Below are the code and all the weights of a small trained network. Each question names an input and a class and asks about switching units off, where a switched-off unit gives its printed mean instead of its output.

import numpy as np


def w(rows, s, z=0):
    codes = np.array(rows[::2]) - 128.0
    scale = np.full(codes.shape[1], s)
    scale[-1] = z or s
    return codes * scale


def norm(h):
    return h / np.sqrt((h * h).mean(-1, keepdims=True) + 1e-5)


def f(y):
    return np.maximum(y, 0)


def log_softmax(a):
    a = a - a.max(-1, keepdims=True)
    return a - np.log(np.exp(a).sum(-1, keepdims=True))


def net(x, mask):
    res = np.array(x, float).reshape(1, 7) / 4 @ E
    u = 0
    for l in range(4):
        y = f(norm(res) @ A[l][:, :-1].T + A[l][:, -1])
        res = res + np.where(mask[u : u + 3], y, B[l][:, -1]) @ B[l][:, :-1]
        u += 3
    return log_softmax(norm(res)[-1] @ U[:, :-1].T + U[:, -1])


A, B = {}, {}
E = w([
[107,184,111,106],'x0',
[124,129,129,130],'x1',
[159,183,168,230],'x2',
[128,128,127,127],'x3',
[125,128,125,131],'x4',
[143,125,2,181],'x5',
[132,127,127,125],'x6',
],0.0062)
A[0] = w([
[128,250,130,78,12],'L0N0',
[160,58,159,141,72],'L0N1',
[152,204,95,86,6],'L0N2',
],0.012,0.002)
B[0] = w([
[43,87,163,163,254],'L0N0',
[2,103,140,163,240],'L0N1',
[51,115,134,203,197],'L0N2',
],0.0093,0.003)
A[1] = w([
[163,111,149,160,5],'L1N0',
[103,164,48,145,121],'L1N1',
[199,1,153,188,141],'L1N2',
],0.0085,0.0024)
B[1] = w([
[85,253,150,107,141],'L1N0',
[171,51,188,104,254],'L1N1',
[16,179,102,139,251],'L1N2',
],0.0068,0.0027)
A[2] = w([
[206,234,174,217,26],'L2N0',
[194,152,2,159,3],'L2N1',
[117,148,248,156,73],'L2N2',
],0.0057,0.0025)
B[2] = w([
[88,190,35,2,178],'L2N0',
[197,106,170,162,168],'L2N1',
[220,108,178,120,251],'L2N2',
],0.0088,0.0029)
A[3] = w([
[77,88,202,93,176],'L3N0',
[133,117,33,209,102],'L3N1',
[141,255,155,208,251],'L3N2',
],0.0087,0.002)
B[3] = w([
[185,164,85,160,255],'L3N0',
[175,181,245,123,204],'L3N1',
[112,80,33,80,218],'L3N2',
],0.012,0.0064)
U = w([
[190,163,170,124,24],'0',
[96,150,39,83,252],'1',
[5,144,140,172,65],'2',
],0.018,0.0018)

Each question gives the input, the list of numbers given to net, and the class t.
The units are the neurons (one row each of A and B). Each row of codes is followed by its name. A weight is (code - 128) times the scale printed after its matrix; where a second scale follows, it is the last column's (A, B and U).
mask holds one flag per neuron, layer by layer. A switched-off neuron (its flag False) gives its mean, the last column of its row in B, instead of its output. The means were averaged over made-up inputs and are rounded, as every weight is.
A unit's drop is (log p(t) with every unit on - log p(t) with that unit switched off) / (log p(t) with every unit on - log p(t) with every unit switched off).
The circuit of an input: a set's keep is (log p(t) with only the set's units on - log p(t) with every unit switched off) / (log p(t) with every unit on - log p(t) with every unit switched off). Starting from all 12 units, units are removed one at a time, each time the one whose removal leaves the highest keep (on an exact tie, the one counted first), for as long as the keep stays at least 0.8.
units of the circuit, in order: the units of the circuit, biggest drop first
top k neurons: the k neurons with the biggest drops, biggest first
k most important neurons of layer l: the k neurons of layer l with the biggest drops, biggest first
drop of u: that unit's drop, to one decimal
input [7,-1,7,-8,5,-4,-4], class 1: units of the circuit, in order => [L3N2]
input [5,-7,-2,-2,-8,-4,8], class 2: top 3 neurons => [L0N0, L0N2, L3N1]
input [6,-7,-4,5,-8,5,1], class 2: units of the circuit, in order => [L0N2, L3N2]
input [4,-6,5,2,2,1,8], class 1: top 3 neurons => [L3N2, L0N1, L1N2]
input [4,-8,5,-6,6,2,-2], class 1: top 2 neurons => [L3N2, L0N1]
input [-2,-6,0,2,2,3,2], class 0: top 2 neurons => [L3N1, L0N0]
input [-4,-2,0,-7,3,-2,-2], class 2: top 3 neurons => [L0N1, L3N2, L3N1]
input [-7,-5,-5,-7,6,-5,0], class 2: top 3 neurons => [L0N1, L3N2, L3N1]
input [5,-1,-1,-3,-6,5,-5], class 0: top 2 neurons => [L3N1, L0N1]
input [8,2,-6,1,0,4,-8], class 2: top 2 neurons => [L0N2, L3N2]
input [-6,0,-3,-6,-8,6,8], class 0: top 4 neurons => [L3N1, L0N0, L3N2, L0N2]
input [-2,7,7,6,-4,5,-2], class 1: top 2 neurons => [L3N2, L2N0]
input [1,0,7,5,-6,5,8], class 1: top 3 neurons => [L3N2, L2N0, L0N1]
input [6,-5,6,-7,-6,1,3], class 1: top 3 neurons => [L3N2, L0N1, L1N2]
input [-3,0,4,-8,4,8,1], class 0: units of the circuit, in order => [L3N1]
input [3,-2,-6,-3,-6,8,-6], class 0: top 2 neurons => [L3N1, L3N2]
input [4,5,7,-1,4,7,3], class 0: 2 most important neurons of layer 1 => [L1N1, L1N2]
input [6,2,0,-6,6,4,-2], class 2: 2 most important neurons of layer 0 => [L0N2, L0N0]
input [-7,0,4,-3,1,8,-6], class 0: drop of L0N0 => 0.2
input [5,-5,-2,-2,-5,-1,-7], class 2: units of the circuit, in order => [L0N0]
input [-2,-2,1,1,4,3,-8], class 0: drop of L3N1 => 0.7
input [-7,0,1,4,8,8,0], class 0: drop of L3N1 => 0.7
